Here is a tiny trained network, its code and every weight. The questions are about switching its units off for an input and a class, where a switched-off unit gives its printed mean instead of its output.

import numpy as np


def w(rows, s, z=0):
    codes = np.array(rows[::2]) - 128.0
    scale = np.full(codes.shape[1], s)
    scale[-1] = z or s
    return codes * scale


def f(y):
    return y / 2 * (1 + np.tanh(0.7978845608 * (y + 0.044715 * y**3)))


def log_softmax(a):
    a = a - a.max(-1, keepdims=True)
    return a - np.log(np.exp(a).sum(-1, keepdims=True))


def net(x, mask):
    res = np.array(x, float).reshape(1, 7) / 4 @ E
    y = f(res @ A[0][:, :-1].T + A[0][:, -1])
    res = res + np.where(mask, y, B[0][:, -1]) @ B[0][:, :-1]
    return log_softmax(res[-1] @ U[:, :-1].T + U[:, -1])


A, B = {}, {}
E = w([
[124,216,250],'x0',
[126,224,68],'x1',
[128,128,127],'x2',
[2,114,121],'x3',
[130,129,128],'x4',
[129,128,129],'x5',
[128,128,127],'x6',
],0.0097)
A[0] = w([
[207,204,75,127],'neuron 1',
[156,99,150,156],'neuron 2',
[79,48,123,113],'neuron 3',
[73,114,173,166],'neuron 4',
[57,192,76,92],'neuron 5',
[142,183,177,223],'neuron 6',
[136,48,80,214],'neuron 7',
[71,65,148,222],'neuron 8',
[140,102,61,220],'neuron 9',
[98,40,35,124],'neuron 10',
[162,171,94,199],'neuron 11',
[138,120,52,141],'neuron 12',
[4,164,110,94],'neuron 13',
[133,144,130,148],'neuron 14',
[195,41,202,224],'neuron 15',
[172,178,102,56],'neuron 16',
[149,126,69,255],'neuron 17',
[162,93,159,143],'neuron 18',
[149,94,64,224],'neuron 19',
],0.016,0.0061)
B[0] = w([
[92,33,181,209],'neuron 1',
[127,184,78,152],'neuron 2',
[50,125,198,196],'neuron 3',
[90,213,185,178],'neuron 4',
[206,179,53,178],'neuron 5',
[155,126,249,205],'neuron 6',
[44,128,80,229],'neuron 7',
[40,155,148,210],'neuron 8',
[119,61,45,210],'neuron 9',
[28,69,151,248],'neuron 10',
[133,47,121,181],'neuron 11',
[154,90,70,190],'neuron 12',
[175,209,88,204],'neuron 13',
[117,108,200,137],'neuron 14',
[163,230,55,221],'neuron 15',
[111,57,178,160],'neuron 16',
[114,69,88,203],'neuron 17',
[152,199,60,156],'neuron 18',
[114,62,37,214],'neuron 19',
],0.011,0.015)
U = w([
[141,132,3,170],'0',
[25,47,243,219],'1',
[253,209,153,196],'2',
[88,183,200,86],'3',
[168,2,115,3],'4',
],0.0099,0.0069)

Each question gives the input, the list of numbers given to net, and the class t.
The units are the neurons (one row each of A and B). Each row of codes is followed by its name. A weight is (code - 128) times the scale printed after its matrix; where a second scale follows, it is the last column's (A, B and U).
mask holds one flag per neuron, in row order. A switched-off neuron (its flag False) gives its mean, the last column of its row in B, instead of its output. The means were averaged over made-up inputs and are rounded, as every weight is.
A unit's drop is (log p(t) with every unit on - log p(t) with that unit switched off) / (log p(t) with every unit on - log p(t) with every unit switched off).
The circuit of an input: a set's keep is (log p(t) with only the set's units on - log p(t) with every unit switched off) / (log p(t) with every unit on - log p(t) with every unit switched off). Starting from the 12 units with the biggest drops (on a tie, the unit counted first), units are removed one at a time, each time the one whose removal leaves the highest keep (on an exact tie, the one counted first), for as long as the keep stays at least 0.8.
circuit, biggest first: the units of the circuit, biggest drop first
k most important neurons: the k neurons with the biggest drops, biggest first
drop of u: that unit's drop, to one decimal
input [-4,1,1,0,5,-3,4], class 4: circuit, biggest first	[neuron 15; neuron 4; neuron 8]
input [-5,-7,5,-1,0,5,1], class 0: circuit, biggest first	[neuron 15]
input [-4,1,1,-5,-2,-4,-5], class 4: circuit, biggest first	[neuron 1; neuron 8]
input [-4,1,-2,8,-6,7,1], class 0: 4 most important neurons	[neuron 13; neuron 5; neuron 6; neuron 1]
input [2,-3,4,3,-7,-2,-4], class 3: 2 most important neurons	[neuron 10; neuron 1]
input [-6,-2,7,2,5,-3,6], class 1: 2 most important neurons	[neuron 10; neuron 3]
input [7,8,-5,1,-8,-2,-1], class 2: 2 most important neurons	[neuron 5; neuron 10]
input [-8,-8,7,0,-5,6,4], class 0: 2 most important neurons	[neuron 15; neuron 19]
input [1,5,8,5,4,0,-3], class 2: drop of neuron 7	0.1
input [-7,2,0,-2,1,4,-8], class 4: drop of neuron 15	0.2
input [-3,-8,7,-2,-3,7,8], class 0: drop of neuron 15	0.2
input [4,2,-8,-8,5,6,4], class 1: drop of neuron 16	0.1
